Below are the code and all the weights of a small trained network. Each question names an input and a class and asks about switching units off, where a switched-off unit gives its printed mean instead of its output.

import numpy as np


def w(rows, s, z=0):
    codes = np.array(rows[::2]) - 128.0
    scale = np.full(codes.shape[1], s)
    scale[-1] = z or s
    return codes * scale


def f(y):
    return np.maximum(y, 0)


def log_softmax(a):
    a = a - a.max(-1, keepdims=True)
    return a - np.log(np.exp(a).sum(-1, keepdims=True))


def net(x, mask):
    res = np.array(x, float).reshape(1, 5) / 4 @ E
    y = f(res @ A[0][:, :-1].T + A[0][:, -1])
    res = res + np.where(mask, y, B[0][:, -1]) @ B[0][:, :-1]
    return log_softmax(res[-1] @ U[:, :-1].T + U[:, -1])


A, B = {}, {}
E = w([
[88,157,119,202,69,120,140,125,189,139,107],'x0',
[130,161,133,100,101,244,126,129,145,125,129],'x1',
[128,128,127,128,128,127,129,129,128,128,128],'x2',
[126,129,128,127,128,128,129,130,127,129,129],'x3',
[159,154,89,120,129,122,120,142,111,92,22],'x4',
],0.011)
A[0] = w([
[137,125,124,115,147,95,126,130,105,124,98,144],'N0',
[129,121,132,175,133,46,130,125,132,126,156,65],'N1',
[119,113,128,166,135,35,131,130,132,134,150,219],'N2',
[137,121,120,114,145,105,125,127,109,119,99,140],'N3',
[141,120,116,101,161,75,122,127,88,120,68,146],'N4',
[130,158,112,123,111,149,130,138,126,124,10,175],'N5',
[164,146,129,131,131,163,131,130,127,104,134,182],'N6',
[103,147,124,191,96,97,136,137,160,132,87,207],'N7',
[142,117,119,110,152,92,122,126,100,121,85,142],'N8',
[126,116,123,94,136,124,120,128,113,135,125,154],'N9',
[153,145,118,138,117,146,123,124,135,114,26,10],'N10',
[124,119,119,165,136,78,131,130,129,125,149,86],'N11',
[109,139,123,188,95,100,127,125,163,128,90,3],'N12',
[135,128,122,106,148,97,119,129,107,123,99,146],'N13',
[118,137,125,141,118,142,124,123,147,129,131,126],'N14',
[95,142,118,163,93,170,119,126,174,131,136,125],'N15',
[145,116,130,58,167,154,129,136,80,127,178,143],'N16',
],0.013,0.007)
B[0] = w([
[137,140,136,168,121,130,144,128,130,133,176,179],'N0',
[75,115,123,38,112,161,107,118,145,148,110,195],'N1',
[181,135,117,128,163,121,111,125,110,87,8,251],'N2',
[135,135,131,167,121,126,140,135,130,133,168,173],'N3',
[143,145,135,203,114,132,155,139,130,138,210,216],'N4',
[177,118,134,144,171,90,117,118,111,98,40,233],'N5',
[84,105,136,103,122,102,126,122,139,157,136,175],'N6',
[72,118,135,48,102,170,122,128,137,163,183,234],'N7',
[140,141,135,178,117,129,147,135,129,132,191,192],'N8',
[142,128,132,155,129,115,140,130,126,127,114,163],'N9',
[55,105,117,2,109,166,93,115,149,148,114,179],'N10',
[97,116,127,64,115,145,111,119,136,131,112,172],'N11',
[186,119,135,165,178,102,122,117,109,94,55,174],'N12',
[139,136,134,170,118,129,149,135,131,132,170,179],'N13',
[128,130,121,148,125,124,139,137,124,137,155,149],'N14',
[128,138,123,174,112,107,153,146,116,140,211,187],'N15',
[107,125,112,59,125,130,95,116,144,115,13,219],'N16',
],0.014,0.012)
U = w([
[193,126,124,141,179,93,117,118,98,73,76,1],'0',
[47,109,119,81,97,169,109,119,157,166,140,208],'1',
[141,155,148,194,104,116,182,166,126,149,247,219],'2',
],0.013,0.00083)

Each question gives the input, the list of numbers given to net, and the class t.
The units are the neurons (one row each of A and B). Each row of codes is followed by its name. A weight is (code - 128) times the scale printed after its matrix; where a second scale follows, it is the last column's (A, B and U).
mask holds one flag per neuron, in row order. A switched-off neuron (its flag False) gives its mean, the last column of its row in B, instead of its output. The means were averaged over made-up inputs and are rounded, as every weight is.
A unit's drop is (log p(t) with every unit on - log p(t) with that unit switched off) / (log p(t) with every unit on - log p(t) with every unit switched off).
The circuit of an input: a set's keep is (log p(t) with only the set's units on - log p(t) with every unit switched off) / (log p(t) with every unit on - log p(t) with every unit switched off). Starting from the 12 units with the biggest drops (on a tie, the unit counted first), units are removed one at a time, each time the one whose removal leaves the highest keep (on an exact tie, the one counted first), for as long as the keep stays at least 0.8.
units of the circuit, in order: the units of the circuit, biggest drop first
unit that matters most: the unit with the biggest drop
k most important neurons: the k neurons with the biggest drops, biggest first
drop when u is switched off: that unit's drop, to one decimal
input [-4,-2,-6,5,7], class 2: units of the circuit, in order -> N4, N2
input [1,1,3,-7,8], class 1: 3 most important neurons -> N10, N2, N7
input [-8,-4,2,-2,5], class 2: units of the circuit, in order -> N4
input [-1,-8,1,0,1], class 2: 2 most important neurons -> N4, N5
input [0,-8,-1,-2,8], class 2: 2 most important neurons -> N4, N8
input [-2,7,2,-3,2], class 0: 4 most important neurons -> N7, N5, N1, N11
input [8,2,7,-8,-1], class 2: 2 most important neurons -> N15, N16
input [5,-8,-5,0,-3], class 1: 4 most important neurons -> N1, N7, N5, N11
input [-7,-1,7,-2,-8], class 0: 2 most important neurons -> N7, N10
input [-6,-3,1,8,-8], class 0: 2 most important neurons -> N7, N2
input [7,3,-8,-4,7], class 1: 3 most important neurons -> N10, N7, N2
input [-3,-4,-4,-6,-7], class 0: 3 most important neurons -> N7, N2, N10
input [5,3,-6,6,-7], class 2: drop when N1 is switched off -> 0.0
input [2,1,-4,-6,-3], class 2: unit that matters most -> N16
input [5,6,-6,1,-3], class 2: drop when N15 is switched off -> 0.3
input [-8,-6,-7,0,1], class 2: drop when N8 is switched off -> 0.3
